Below are the code and all the weights of a small trained network. Each question names an input and a target symbol and asks about switching units off, where a switched-off unit gives its printed mean instead of its output.

import numpy as np


def w(rows, s, z=0):
    codes = np.array(rows[::2]) - 128.0
    scale = np.full(codes.shape[1], s)
    scale[-1] = z or s
    return codes * scale


def norm(h):
    return h / np.sqrt((h * h).mean(-1, keepdims=True) + 1e-5)


def f(y):
    return y / 2 * (1 + np.tanh(0.7978845608 * (y + 0.044715 * y**3)))


def softmax(a):
    e = np.exp(a - a.max(-1, keepdims=True))
    return e / e.sum(-1, keepdims=True)


def log_softmax(a):
    a = a - a.max(-1, keepdims=True)
    return a - np.log(np.exp(a).sum(-1, keepdims=True))


def net(x, mask):
    ids = ['αδεζηθλμστω'.index(c) for c in x.split()]
    T = len(ids)
    res = E[ids] + P[:T]
    u = 0
    for l in range(2):
        r = norm(res)
        for j in range(3):
            rows = slice(2 * j, 2 * j + 2)
            q, k, v = (r @ M[l][rows].T for M in (Q, K, V))
            z = softmax(np.where(np.tri(T) > 0, q @ k.T / 2**0.5, -1e9)) @ v
            o = O[l][rows]
            res = res + np.where(mask[u + j], z, o[:, -1]) @ o[:, :-1]
        u += 3
        y = f(norm(res) @ A[l][:, :-1].T + A[l][:, -1])
        res = res + np.where(mask[u : u + 8], y, B[l][:, -1]) @ B[l][:, :-1]
        u += 8
    return log_softmax(norm(res)[-1] @ U[:, :-1].T + U[:, -1])


Q, K, V, O, A, B = {}, {}, {}, {}, {}, {}
E = w([
[165,136,113,173,147,142,157,73,161,188],'α',
[153,195,52,161,85,127,100,108,114,103],'δ',
[131,111,134,88,164,104,188,118,254,128],'ε',
[132,77,104,205,106,111,151,184,183,68],'ζ',
[195,9,168,130,154,102,183,134,108,16],'η',
[164,212,155,96,104,100,66,112,126,110],'θ',
[128,220,89,126,154,63,56,133,139,59],'λ',
[142,113,144,141,78,96,184,129,101,133],'μ',
[104,171,98,88,114,126,134,109,175,91],'σ',
[191,136,103,149,82,130,80,93,140,136],'τ',
[144,139,191,113,77,223,57,151,158,68],'ω',
],0.027)
P = w([
[248,143,154,103,179,167,149,116,112,152],'0',
[189,154,198,134,151,136,132,74,129,128],'1',
[149,135,194,127,131,127,121,69,140,123],'2',
[127,143,179,120,115,109,122,78,142,133],'3',
[101,145,156,117,107,105,118,87,146,138],'4',
[80,144,131,116,102,96,112,95,149,141],'5',
[81,165,145,109,90,74,134,134,139,150],'6',
[69,181,127,111,70,81,145,158,143,160],'7',
[58,159,67,126,32,76,137,144,141,142],'8',
],0.013)
Q[0] = w([
[135,145,137,128,122,112,107,131,155,104],'L0H0',
[145,111,124,105,125,135,108,142,152,154],'L0H0',
[187,254,131,157,117,46,54,51,86,154],'L0H1',
[155,142,158,171,200,99,177,58,203,156],'L0H1',
[120,67,114,109,138,95,162,192,127,133],'L0H2',
[83,133,103,8,120,185,110,115,116,145],'L0H2',
],0.031)
K[0] = w([
[140,130,130,115,116,116,120,133,138,105],'L0H0',
[167,112,134,116,127,108,104,125,169,134],'L0H0',
[158,208,236,63,106,97,3,88,6,113],'L0H1',
[220,53,78,234,48,153,101,188,65,103],'L0H1',
[127,41,166,161,156,114,240,91,163,175],'L0H2',
[157,176,127,43,168,152,157,11,147,64],'L0H2',
],0.026)
V[0] = w([
[133,114,118,184,206,147,103,64,109,253],'L0H0',
[67,94,186,153,236,140,131,158,181,172],'L0H0',
[117,121,137,134,150,137,122,104,116,133],'L0H1',
[110,136,130,169,165,149,151,100,128,84],'L0H1',
[131,113,100,128,98,113,134,165,136,131],'L0H2',
[156,131,109,58,115,160,171,86,182,99],'L0H2',
],0.013)
O[0] = w([
[69,114,177,151,43,113,181,216,94,138,11],'L0H0',
[154,57,1,184,135,143,184,193,213,147,49],'L0H0',
[147,111,147,120,127,105,102,154,153,156,110],'L0H1',
[149,124,145,122,88,116,55,128,139,114,157],'L0H1',
[118,134,160,129,119,143,171,115,126,109,127],'L0H2',
[131,241,102,82,118,8,87,195,157,179,190],'L0H2',
],0.005,0.011)
A[0] = w([
[184,13,131,124,184,103,183,150,79,9,122],'L0N0',
[149,43,142,74,127,47,197,135,25,84,245],'L0N1',
[53,88,134,123,25,87,124,161,62,128,6],'L0N2',
[52,91,118,195,95,92,157,192,187,110,94],'L0N3',
[114,137,137,89,152,124,161,70,189,97,228],'L0N4',
[212,149,92,149,207,134,121,98,91,213,79],'L0N5',
[108,128,167,109,109,252,52,221,164,91,52],'L0N6',
[164,163,110,146,75,139,124,41,91,237,113],'L0N7',
],0.019,0.0021)
B[0] = w([
[136,1,145,61,67,5,99,194,139,99,251],'L0N0',
[75,76,232,66,99,110,211,73,77,182,210],'L0N1',
[176,132,80,78,80,156,146,227,64,91,133],'L0N2',
[87,162,109,165,103,58,109,196,140,74,148],'L0N3',
[174,134,159,113,186,124,81,98,147,113,190],'L0N4',
[212,116,109,119,164,172,84,79,115,78,150],'L0N5',
[106,133,165,38,102,238,77,221,191,193,169],'L0N6',
[63,126,183,127,83,110,208,91,217,155,182],'L0N7',
],0.017,0.025)
Q[1] = w([
[79,69,130,124,69,172,189,124,135,190],'L1H0',
[175,87,75,157,183,127,117,186,68,145],'L1H0',
[158,1,168,151,94,96,186,164,66,149],'L1H1',
[81,172,178,159,89,147,180,88,153,155],'L1H1',
[127,113,126,144,135,129,131,130,133,118],'L1H2',
[130,133,107,124,137,133,115,136,118,136],'L1H2',
],0.042)
K[1] = w([
[98,130,128,127,35,142,199,122,195,167],'L1H0',
[134,52,102,154,150,118,118,240,100,160],'L1H0',
[170,96,166,95,89,150,253,175,115,136],'L1H1',
[67,155,129,180,104,126,159,95,174,164],'L1H1',
[153,121,113,145,122,141,142,134,119,137],'L1H2',
[145,131,131,139,142,129,134,136,118,121],'L1H2',
],0.043)
V[1] = w([
[27,202,9,134,53,38,121,146,106,119],'L1H0',
[201,48,132,66,133,49,121,151,154,149],'L1H0',
[156,250,108,138,100,170,136,128,126,130],'L1H1',
[47,59,167,93,163,182,64,96,166,185],'L1H1',
[243,69,128,53,46,187,188,125,168,141],'L1H2',
[117,139,151,119,80,116,233,218,190,135],'L1H2',
],0.016)
O[1] = w([
[197,94,176,144,159,191,140,119,164,97,8],'L1H0',
[82,175,189,177,12,191,218,96,82,122,188],'L1H0',
[63,17,126,134,160,91,164,116,236,184,43],'L1H1',
[199,142,111,117,102,111,161,213,44,141,187],'L1H1',
[96,138,104,176,255,95,23,48,164,66,245],'L1H2',
[188,154,75,75,215,147,13,37,54,115,191],'L1H2',
],0.0061,0.013)
A[1] = w([
[93,104,188,206,139,134,151,94,114,128,84],'L1N0',
[236,79,196,141,199,197,110,78,163,142,108],'L1N1',
[151,81,127,99,159,136,132,123,93,160,42],'L1N2',
[116,131,176,110,106,148,136,101,116,163,56],'L1N3',
[91,129,111,145,85,109,133,223,130,114,3],'L1N4',
[99,176,188,125,141,181,215,132,13,150,38],'L1N5',
[118,105,180,79,128,252,35,188,176,209,22],'L1N6',
[149,107,48,188,69,125,81,217,84,46,33],'L1N7',
],0.028,0.0022)
B[1] = w([
[126,136,147,108,161,127,104,166,127,113,156],'L1N0',
[126,110,108,95,151,203,135,1,81,120,195],'L1N1',
[117,104,150,102,107,80,108,141,138,120,162],'L1N2',
[147,127,77,152,134,124,119,155,110,125,189],'L1N3',
[193,139,52,121,150,132,132,118,76,151,164],'L1N4',
[76,223,176,161,89,161,137,123,112,165,145],'L1N5',
[161,116,134,92,127,197,111,202,192,173,251],'L1N6',
[47,121,85,219,114,192,87,123,116,55,164],'L1N7',
],0.033,0.021)
U = w([
[162,106,146,100,163,174,155,5,113,96,175],'α',
[158,93,155,184,139,133,149,132,133,141,85],'δ',
[143,110,150,153,140,129,153,138,129,117,30],'ε',
[92,92,45,165,74,152,125,167,110,39,252],'ζ',
[136,14,161,54,94,76,150,147,78,98,176],'η',
[125,114,140,107,136,147,180,151,134,79,1],'θ',
[180,166,24,83,94,89,216,143,115,128,96],'λ',
[72,185,186,128,60,160,184,149,52,143,162],'μ',
[130,102,134,130,163,134,173,147,120,104,34],'σ',
[82,177,143,119,139,62,113,137,254,64,77],'τ',
[167,91,148,93,118,217,99,192,184,150,221],'ω',
],0.0066,0.0024)

Each question gives the input, a string of symbols that net reads in full, and the target symbol t.
The units are the heads (2 rows each of Q, K, V and O) and the neurons (one row each of A and B). Each row of codes is followed by its name. A weight is (code - 128) times the scale printed after its matrix; where a second scale follows, it is the last column's (O, A, B and U).
mask holds one flag per unit, layer by layer, with each layer's heads first. A switched-off unit (its flag False) gives its mean, the last column of its rows in O or B, instead of its output. The means were averaged over made-up inputs and are rounded, as every weight is.
A unit's drop is (log p(t) with every unit on - log p(t) with that unit switched off) / (log p(t) with every unit on - log p(t) with every unit switched off).
The circuit of an input: a set's keep is (log p(t) with only the set's units on - log p(t) with every unit switched off) / (log p(t) with every unit on - log p(t) with every unit switched off). Starting from the 12 units with the biggest drops (on a tie, the unit counted first), units are removed one at a time, each time the one whose removal leaves the highest keep (on an exact tie, the one counted first), for as long as the keep stays at least 0.8.
units of the circuit, in order: the units of the circuit, biggest drop first
most important unit: the unit with the biggest drop
k most important neurons: the k neurons with the biggest drops, biggest first
k most important neurons of layer l: the k neurons of layer l with the biggest drops, biggest first
which heads matter: for each layer, one digit per head in row order, 1 if its drop is at least 0.15 and else 0, layers parted by /
input τ τ λ α μ τ ω ζ θ, target α: 4 most important neurons of layer 0 => (L0N7 L0N1 L0N6 L0N0)
input ω μ λ α τ τ η τ, target λ: 4 most important neurons => (L0N1 L0N2 L0N6 L1N6)
input α λ ω ζ η δ δ, target τ: most important unit => L0N5
input μ μ δ σ, target α: units of the circuit, in order => (L0N6 L0N0 L1N6)
input λ η α ω θ ε η η α, target τ: 2 most important neurons => (L0N0 L0N7)
input ω η σ δ, target α: 4 most important neurons => (L0N0 L0N1 L1N6 L0N6)
input ω δ λ, target α: 4 most important neurons => (L0N6 L0N0 L0N1 L1N6)
input η δ σ λ ε ω λ τ, target α: which heads matter => 100 / 100
input τ η τ ε ω α ω τ, target λ: 4 most important neurons of layer 1 => (L1N6 L1N7 L1N3 L1N1)
input ω τ θ τ α ω ω σ, target α: 3 most important neurons of layer 0 => (L0N6 L0N0 L0N1)
input η ω σ η τ ε η μ σ, target τ: 4 most important neurons => (L0N1 L0N6 L0N0 L1N1)
input δ ω δ, target τ: 3 most important neurons => (L0N5 L0N1 L0N6)
input η θ η θ, target τ: which heads matter => 000 / 101
input η θ α η ω ε ω δ, target α: 2 most important neurons of layer 0 => (L0N1 L0N0)
input ω α ε, target α: 2 most important neurons => (L0N0 L0N7)
input ε τ ε, target τ: which heads matter => 101 / 100
input ε α α η τ α α θ, target α: which heads matter => 000 / 100
input η τ λ ω τ, target τ: 4 most important neurons of layer 0 => (L0N7 L0N5 L0N1 L0N6)
input τ μ η λ ε, target α: most important unit => L0N4
input ω σ η λ α α α, target λ: 4 most important neurons => (L0N3 L0N7 L1N4 L0N0)
input ε ζ ε η η τ τ, target τ: most important unit => L0N7
input τ σ σ ζ, target ζ: 2 most important neurons => (L1N7 L0N1)
input η θ ε α ε ζ ε, target λ: 2 most important neurons of layer 0 => (L0N0 L0N3)
input α λ α ω λ μ η λ, target λ: 2 most important neurons => (L0N0 L0N1)
input ω ω ζ λ λ λ, target λ: 3 most important neurons of layer 1 => (L1N6 L1N1 L1N4)
input η τ σ η η η σ, target τ: 2 most important neurons => (L0N1 L0N6)
input η λ η α λ, target τ: most important unit => L0N6
input ζ α ζ τ α, target τ: 2 most important neurons of layer 0 => (L0N3 L0N1)
input ω ω θ ω η τ, target α: 2 most important neurons of layer 0 => (L0N0 L0N6)
